Below is a small trained network, with its code and all its weights. Each question gives an input and a class and asks what happens when units are switched off, that is, made to give their printed mean instead of their output.

import numpy as np


def w(rows, s, z=0):
    codes = np.array(rows[::2]) - 128.0
    scale = np.full(codes.shape[1], s)
    scale[-1] = z or s
    return codes * scale


def norm(h):
    return h / np.sqrt((h * h).mean(-1, keepdims=True) + 1e-5)


def f(y):
    return y / 2 * (1 + np.tanh(0.7978845608 * (y + 0.044715 * y**3)))


def log_softmax(a):
    a = a - a.max(-1, keepdims=True)
    return a - np.log(np.exp(a).sum(-1, keepdims=True))


def net(x, mask):
    res = np.array(x, float).reshape(1, 4) / 4 @ E
    u = 0
    for l in range(4):
        y = f(norm(res) @ A[l][:, :-1].T + A[l][:, -1])
        res = res + np.where(mask[u : u + 4], y, B[l][:, -1]) @ B[l][:, :-1]
        u += 4
    return log_softmax(norm(res)[-1] @ U[:, :-1].T + U[:, -1])


A, B = {}, {}
E = w([
[83,63,218,118,187,197,125,129,172],'x0',
[56,128,88,222,175,114,64,69,68],'x1',
[121,80,86,99,192,228,188,244,50],'x2',
[69,166,38,31,84,170,23,101,172],'x3',
],0.011)
A[0] = w([
[84,117,148,159,153,151,94,95,118,45],'0.n0',
[107,121,126,16,111,203,91,126,189,152],'0.n1',
[51,78,115,167,191,202,60,94,116,83],'0.n2',
[61,88,153,82,168,253,94,114,142,2],'0.n3',
],0.02,0.0054)
B[0] = w([
[142,136,105,199,114,131,88,188,147,175],'0.n0',
[96,216,82,83,83,180,78,131,112,251],'0.n1',
[38,232,123,179,115,154,121,153,164,234],'0.n2',
[88,137,167,160,122,252,113,169,141,223],'0.n3',
],0.015,0.014)
A[1] = w([
[122,36,234,90,156,216,192,177,216,33],'1.n0',
[113,4,210,204,238,136,195,133,68,146],'1.n1',
[119,120,214,194,122,1,109,59,224,4],'1.n2',
[129,109,151,222,121,31,144,109,179,25],'1.n3',
],0.02,0.0034)
B[1] = w([
[191,232,158,18,130,113,160,87,123,200],'1.n0',
[211,106,162,176,252,192,122,74,90,207],'1.n1',
[158,93,88,187,60,68,68,135,184,255],'1.n2',
[107,52,130,172,120,54,128,149,127,230],'1.n3',
],0.018,0.014)
A[2] = w([
[128,6,149,119,172,212,117,147,135,169],'2.n0',
[108,136,64,189,190,137,197,176,14,137],'2.n1',
[80,52,77,141,136,118,159,198,68,5],'2.n2',
[6,36,76,104,216,147,144,165,155,131],'2.n3',
],0.023,0.0031)
B[2] = w([
[68,130,160,102,127,124,125,171,121,168],'2.n0',
[124,253,158,138,115,234,130,166,142,254],'2.n1',
[117,105,7,93,144,108,128,117,107,172],'2.n2',
[77,162,81,99,160,119,114,105,51,155],'2.n3',
],0.017,0.0093)
A[3] = w([
[90,122,52,121,104,22,85,40,116,100],'3.n0',
[92,152,134,161,81,51,189,110,98,20],'3.n1',
[210,116,4,107,102,80,201,199,59,254],'3.n2',
[42,132,136,219,149,66,120,121,103,66],'3.n3',
],0.025,0.0022)
B[3] = w([
[126,86,250,53,32,68,177,131,203,250],'3.n0',
[92,153,221,187,131,163,116,115,109,168],'3.n1',
[44,196,129,239,202,235,60,170,111,201],'3.n2',
[108,157,188,204,143,164,55,155,121,236],'3.n3',
],0.014,0.015)
U = w([
[141,69,32,102,135,98,169,149,89,2],'0',
[216,158,155,169,223,172,180,114,78,135],'1',
[187,67,105,151,165,65,145,73,130,29],'2',
[65,212,94,142,107,229,104,187,128,235],'3',
[137,104,32,144,126,99,235,135,117,14],'4',
[154,152,145,26,50,104,156,101,157,172],'5',
[127,97,171,251,100,80,88,143,167,135],'6',
[144,58,12,110,145,106,161,129,97,2],'7',
],0.014,0.0051)

Each question gives the input, the list of numbers given to net, and the class t.
The units are the neurons (one row each of A and B). Each row of codes is followed by its name. A weight is (code - 128) times the scale printed after its matrix; where a second scale follows, it is the last column's (A, B and U).
mask holds one flag per neuron, layer by layer. A switched-off neuron (its flag False) gives its mean, the last column of its row in B, instead of its output. The means were averaged over made-up inputs and are rounded, as every weight is.
A unit's drop is (log p(t) with every unit on - log p(t) with that unit switched off) / (log p(t) with every unit on - log p(t) with every unit switched off).
The circuit of an input: a set's keep is (log p(t) with only the set's units on - log p(t) with every unit switched off) / (log p(t) with every unit on - log p(t) with every unit switched off). Starting from the 12 units with the biggest drops (on a tie, the unit counted first), units are removed one at a time, each time the one whose removal leaves the highest keep (on an exact tie, the one counted first), for as long as the keep stays at least 0.8.
circuit, biggest first: the units of the circuit, biggest drop first
unit that matters most: the unit with the biggest drop
k most important neurons: the k neurons with the biggest drops, biggest first
k most important neurons of layer l: the k neurons of layer l with the biggest drops, biggest first
drop when u is switched off: that unit's drop, to one decimal
input [-5,3,-8,0], class 6: unit that matters most	0.n1
input [-1,-2,6,-1], class 1: 2 most important neurons	(0.n1, 0.n2)
input [-5,1,2,-6], class 1: circuit, biggest first	(0.n1, 1.n1, 0.n2)
input [8,-5,-6,-1], class 5: circuit, biggest first	(0.n2, 1.n0)
input [5,2,5,-6], class 1: circuit, biggest first	(0.n1, 1.n1)
input [0,-6,-5,1], class 5: 2 most important neurons of layer 3	(3.n2, 3.n3)
input [-4,-5,8,-3], class 1: circuit, biggest first	(0.n1, 0.n2, 1.n1)
input [6,-8,3,-2], class 5: 2 most important neurons	(1.n0, 0.n2)
input [-5,2,-2,3], class 5: 3 most important neurons	(3.n0, 0.n0, 1.n3)
input [-5,-5,-2,-7], class 6: 2 most important neurons	(0.n3, 0.n1)
input [-8,-2,-1,-6], class 6: 3 most important neurons	(0.n3, 0.n1, 3.n0)
input [-2,5,-2,-3], class 6: 2 most important neurons of layer 0	(0.n1, 0.n3)
input [-8,-1,-3,5], class 5: 2 most important neurons of layer 3	(3.n0, 3.n3)
input [-5,6,-2,7], class 5: unit that matters most	1.n1
input [-6,-4,-7,3], class 5: 2 most important neurons	(3.n0, 1.n3)
input [4,0,-3,-3], class 6: 2 most important neurons of layer 1	(1.n2, 1.n3)
input [-1,2,3,-3], class 1: 4 most important neurons	(0.n1, 1.n1, 0.n2, 0.n0)
input [-1,3,-6,5], class 5: 2 most important neurons	(0.n3, 3.n0)
input [6,-5,0,-7], class 1: 2 most important neurons	(1.n1, 0.n1)
input [1,-8,-8,1], class 5: unit that matters most	0.n3
input [3,-5,2,-4], class 1: drop when 0.n1 is switched off	0.4
input [-7,4,-7,3], class 6: drop when 0.n1 is switched off	1.6
input [-5,3,-2,6], class 5: drop when 0.n2 is switched off	0.0
